Below is a small trained network, with its code and all its weights. Each question gives an input and a class and asks what happens when units are switched off, that is, made to give their printed mean instead of their output.

import numpy as np


def w(rows, s, z=0):
    codes = np.array(rows[::2]) - 128.0
    scale = np.full(codes.shape[1], s)
    scale[-1] = z or s
    return codes * scale


def f(y):
    return np.maximum(y, 0)


def log_softmax(a):
    a = a - a.max(-1, keepdims=True)
    return a - np.log(np.exp(a).sum(-1, keepdims=True))


def net(x, mask):
    res = np.array(x, float).reshape(1, 8) / 4 @ E
    y = f(res @ A[0][:, :-1].T + A[0][:, -1])
    res = res + np.where(mask, y, B[0][:, -1]) @ B[0][:, :-1]
    return log_softmax(res[-1] @ U[:, :-1].T + U[:, -1])


A, B = {}, {}
E = w([
[135,91,74,122,76,144,159,46,159,62,125,124],'x0',
[149,215,125,99,101,126,177,83,114,82,223,77],'x1',
[148,58,138,145,80,158,189,135,143,91,148,148],'x2',
[74,120,89,13,109,133,128,104,134,130,184,77],'x3',
[40,116,118,136,84,7,147,164,51,141,166,177],'x4',
[152,83,174,134,139,109,108,122,202,132,148,108],'x5',
[203,161,88,178,79,67,41,107,98,171,90,121],'x6',
[190,94,148,78,143,200,170,191,74,95,121,172],'x7',
],0.011)
A[0] = w([
[46,156,131,181,128,54,59,149,96,232,93,175,253],'N1',
[214,162,62,250,73,102,39,89,155,174,90,87,150],'N2',
[83,164,42,21,103,123,148,18,161,97,164,12,140],'N3',
[127,91,192,136,185,180,140,129,167,88,104,117,164],'N4',
[111,184,129,134,117,160,148,175,60,147,107,188,21],'N5',
[190,121,192,154,186,196,75,115,207,164,93,88,190],'N6',
[112,138,114,218,112,163,189,85,196,83,88,154,121],'N7',
[161,85,134,178,173,115,77,220,86,144,1,186,164],'N8',
[195,210,96,108,162,161,213,165,56,53,175,105,174],'N9',
[132,73,137,128,120,106,175,186,82,117,118,230,136],'N10',
[174,108,151,83,216,187,61,214,161,231,110,85,51],'N11',
],0.0068,0.0035)
B[0] = w([
[58,155,55,192,185,27,117,132,112,194,156,120,241],'N1',
[200,133,169,199,70,76,2,55,46,105,55,136,253],'N2',
[119,116,33,86,73,163,85,65,170,92,191,27,244],'N3',
[123,85,178,129,191,169,158,139,204,143,157,96,192],'N4',
[127,148,100,134,146,134,125,168,70,158,121,154,159],'N5',
[186,128,170,96,155,116,115,144,203,159,52,69,227],'N6',
[149,119,131,202,153,174,187,108,159,109,136,127,182],'N7',
[109,114,79,103,161,165,124,152,108,171,41,207,227],'N8',
[166,207,160,95,94,211,161,137,96,141,167,136,209],'N9',
[121,106,117,127,78,132,177,178,126,97,130,219,186],'N10',
[116,113,152,26,146,94,108,138,145,165,110,146,192],'N11',
],0.0074,0.014)
U = w([
[17,215,100,164,146,7,73,92,123,165,210,38,160],'0',
[47,95,46,157,164,119,124,168,77,163,25,243,4],'1',
[148,243,180,71,115,200,184,166,20,121,200,149,180],'2',
[154,107,212,16,206,139,96,155,198,174,43,111,81],'3',
[111,101,24,30,76,214,121,45,146,29,167,53,141],'4',
[87,1,185,90,54,131,225,177,127,31,207,202,138],'5',
[135,96,186,221,195,206,215,105,205,63,107,108,131],'6',
[249,138,151,218,88,106,50,64,77,109,14,155,176],'7',
],0.0077,0.0018)

Each question gives the input, the list of numbers given to net, and the class t.
The units are the neurons (one row each of A and B). Each row of codes is followed by its name. A weight is (code - 128) times the scale printed after its matrix; where a second scale follows, it is the last column's (A, B and U).
mask holds one flag per neuron, in row order. A switched-off neuron (its flag False) gives its mean, the last column of its row in B, instead of its output. The means were averaged over made-up inputs and are rounded, as every weight is.
A unit's drop is (log p(t) with every unit on - log p(t) with that unit switched off) / (log p(t) with every unit on - log p(t) with every unit switched off).
The circuit of an input: a set's keep is (log p(t) with only the set's units on - log p(t) with every unit switched off) / (log p(t) with every unit on - log p(t) with every unit switched off). Starting from all 11 units, units are removed one at a time, each time the one whose removal leaves the highest keep (on an exact tie, the one counted first), for as long as the keep stays at least 0.8.
units of the circuit, in order: the units of the circuit, biggest drop first
most important unit: the unit with the biggest drop
top k neurons: the k neurons with the biggest drops, biggest first
drop when u is switched off: that unit's drop, to one decimal
input [3,-5,8,7,-6,3,-5,7], class 6: most important unit => N4
input [-5,-6,-6,8,-2,-3,-4,-2], class 0: top 3 neurons => (N1, N8, N6)
input [-3,3,-8,-4,3,-6,-4,1], class 2: top 3 neurons => (N9, N3, N2)
input [-2,-3,8,5,8,-7,-5,-5], class 5: top 4 neurons => (N10, N8, N2, N6)
input [7,-6,5,-6,-3,8,-2,-5], class 6: top 2 neurons => (N7, N4)
input [-4,0,1,5,3,-3,2,5], class 2: units of the circuit, in order => (N9, N2)
input [0,7,4,-3,6,1,7,-4], class 7: top 2 neurons => (N2, N3)
input [-3,6,-4,-6,-2,4,-3,0], class 3: units of the circuit, in order => (N6, N2)
input [4,-8,4,0,1,-8,-5,7], class 5: top 3 neurons => (N1, N10, N2)
input [-7,0,-7,-5,-8,-4,-2,-7], class 3: top 2 neurons => (N11, N6)
input [-4,-2,1,5,-4,-1,-8,-6], class 4: top 3 neurons => (N3, N8, N1)
input [-4,-8,-4,-3,0,2,4,-7], class 1: top 2 neurons => (N1, N8)
input [6,-3,-4,-5,0,-8,-6,-8], class 0: top 2 neurons => (N8, N1)
input [-7,6,7,3,5,1,-2,-1], class 2: most important unit => N9
input [-2,5,-4,-3,8,6,2,8], class 2: top 2 neurons => (N9, N2)
input [-6,7,1,5,5,5,0,2], class 2: top 2 neurons => (N1, N9)
input [-5,0,-6,-5,7,0,1,-2], class 1: top 2 neurons => (N8, N3)
input [0,5,0,-5,7,2,2,5], class 2: drop when N9 is switched off => 0.2
input [0,-2,-7,6,-5,0,-2,-6], class 4: drop when N3 is switched off => 1.5
input [5,5,-4,6,5,1,2,-3], class 4: most important unit => N3
input [-1,8,2,1,8,8,5,7], class 2: drop when N4 is switched off => 0.1
input [-1,-3,4,-3,8,-5,8,3], class 1: drop when N3 is switched off => 0.0
